Here is a tiny trained network, its code and every weight. The questions are about switching its units off for an input and a class, where a switched-off unit gives its printed mean instead of its output.

import numpy as np


def w(rows, s, z=0):
    codes = np.array(rows[::2]) - 128.0
    scale = np.full(codes.shape[1], s)
    scale[-1] = z or s
    return codes * scale


def norm(h):
    return h / np.sqrt((h * h).mean(-1, keepdims=True) + 1e-5)


def f(y):
    return y / 2 * (1 + np.tanh(0.7978845608 * (y + 0.044715 * y**3)))


def log_softmax(a):
    a = a - a.max(-1, keepdims=True)
    return a - np.log(np.exp(a).sum(-1, keepdims=True))


def net(x, mask):
    res = np.array(x, float).reshape(1, 2) / 4 @ E
    u = 0
    for l in range(2):
        y = f(norm(res) @ A[l][:, :-1].T + A[l][:, -1])
        res = res + np.where(mask[u : u + 6], y, B[l][:, -1]) @ B[l][:, :-1]
        u += 6
    return log_softmax(norm(res)[-1] @ U[:, :-1].T + U[:, -1])


A, B = {}, {}
E = w([
[145,254,53,84,15,238,245,124],'x0',
[232,15,157,149,158,227,77,161],'x1',
],0.0065)
A[0] = w([
[60,231,127,119,100,15,154,109,202],'L0N1',
[42,206,129,127,132,5,120,130,16],'L0N2',
[152,135,124,93,144,48,138,93,165],'L0N3',
[102,162,129,141,119,138,141,111,48],'L0N4',
[92,116,130,133,135,36,110,127,8],'L0N5',
[99,165,131,161,130,135,128,163,131],'L0N6',
],0.016,0.0013)
B[0] = w([
[45,47,46,115,132,187,72,208,253],'L0N1',
[209,251,235,158,122,40,192,41,236],'L0N2',
[158,42,129,127,69,174,138,94,164],'L0N3',
[124,142,98,96,179,152,124,132,152],'L0N4',
[148,121,211,186,162,132,146,108,193],'L0N5',
[127,90,105,103,150,144,162,116,138],'L0N6',
],0.02,0.016)
A[1] = w([
[241,219,105,85,41,193,171,99,4],'L1N1',
[80,42,105,142,84,120,101,173,92],'L1N2',
[240,166,115,88,40,59,144,49,199],'L1N3',
[27,176,87,96,164,63,129,148,79],'L1N4',
[159,34,162,78,85,85,146,57,161],'L1N5',
[107,62,149,160,143,33,6,172,69],'L1N6',
],0.018,0.0023)
B[1] = w([
[251,45,179,26,92,165,137,153,250],'L1N1',
[90,178,193,159,111,117,189,61,202],'L1N2',
[22,161,159,206,152,167,167,103,199],'L1N3',
[99,105,47,106,99,195,135,154,191],'L1N4',
[76,192,47,73,97,130,153,150,196],'L1N5',
[157,87,89,176,172,78,94,211,231],'L1N6',
],0.016,0.012)
U = w([
[126,188,247,208,131,138,190,69,211],'0',
[160,91,93,213,189,86,93,245,148],'1',
[33,146,33,123,108,224,150,158,203],'2',
[233,85,195,77,100,193,151,147,219],'3',
[139,154,99,115,129,127,78,68,2],'4',
[130,191,125,104,117,113,81,119,16],'5',
],0.014,0.005)

Each question gives the input, the list of numbers given to net, and the class t.
The units are the neurons (one row each of A and B). Each row of codes is followed by its name. A weight is (code - 128) times the scale printed after its matrix; where a second scale follows, it is the last column's (A, B and U).
mask holds one flag per neuron, layer by layer. A switched-off neuron (its flag False) gives its mean, the last column of its row in B, instead of its output. The means were averaged over made-up inputs and are rounded, as every weight is.
A unit's drop is (log p(t) with every unit on - log p(t) with that unit switched off) / (log p(t) with every unit on - log p(t) with every unit switched off).
The circuit of an input: a set's keep is (log p(t) with only the set's units on - log p(t) with every unit switched off) / (log p(t) with every unit on - log p(t) with every unit switched off). Starting from all 12 units, units are removed one at a time, each time the one whose removal leaves the highest keep (on an exact tie, the one counted first), for as long as the keep stays at least 0.8.
circuit, biggest first: the units of the circuit, biggest drop first
k most important neurons: the k neurons with the biggest drops, biggest first
top k neurons in layer l: the k neurons of layer l with the biggest drops, biggest first
drop when u is switched off: that unit's drop, to one decimal
input [-1,0], class 0: circuit, biggest first	(L0N1)
input [-2,3], class 1: 2 most important neurons	(L0N2 L0N3)
input [2,0], class 2: 2 most important neurons	(L0N2 L0N3)
input [0,3], class 1: 4 most important neurons	(L0N2 L0N3 L0N6 L0N1)
input [-1,5], class 1: 2 most important neurons	(L0N2 L0N3)
input [-5,1], class 1: 2 most important neurons	(L0N2 L1N1)
input [-2,6], class 1: 3 most important neurons	(L0N2 L0N3 L1N6)
input [0,5], class 1: top 4 neurons in layer 0	(L0N2 L0N3 L0N6 L0N1)
input [-7,2], class 1: drop when L0N2 is switched off	6.5
input [0,0], class 0: drop when L1N2 is switched off	5.2
input [-2,8], class 1: drop when L0N2 is switched off	3.1
input [-2,-1], class 0: drop when L1N2 is switched off	0.0
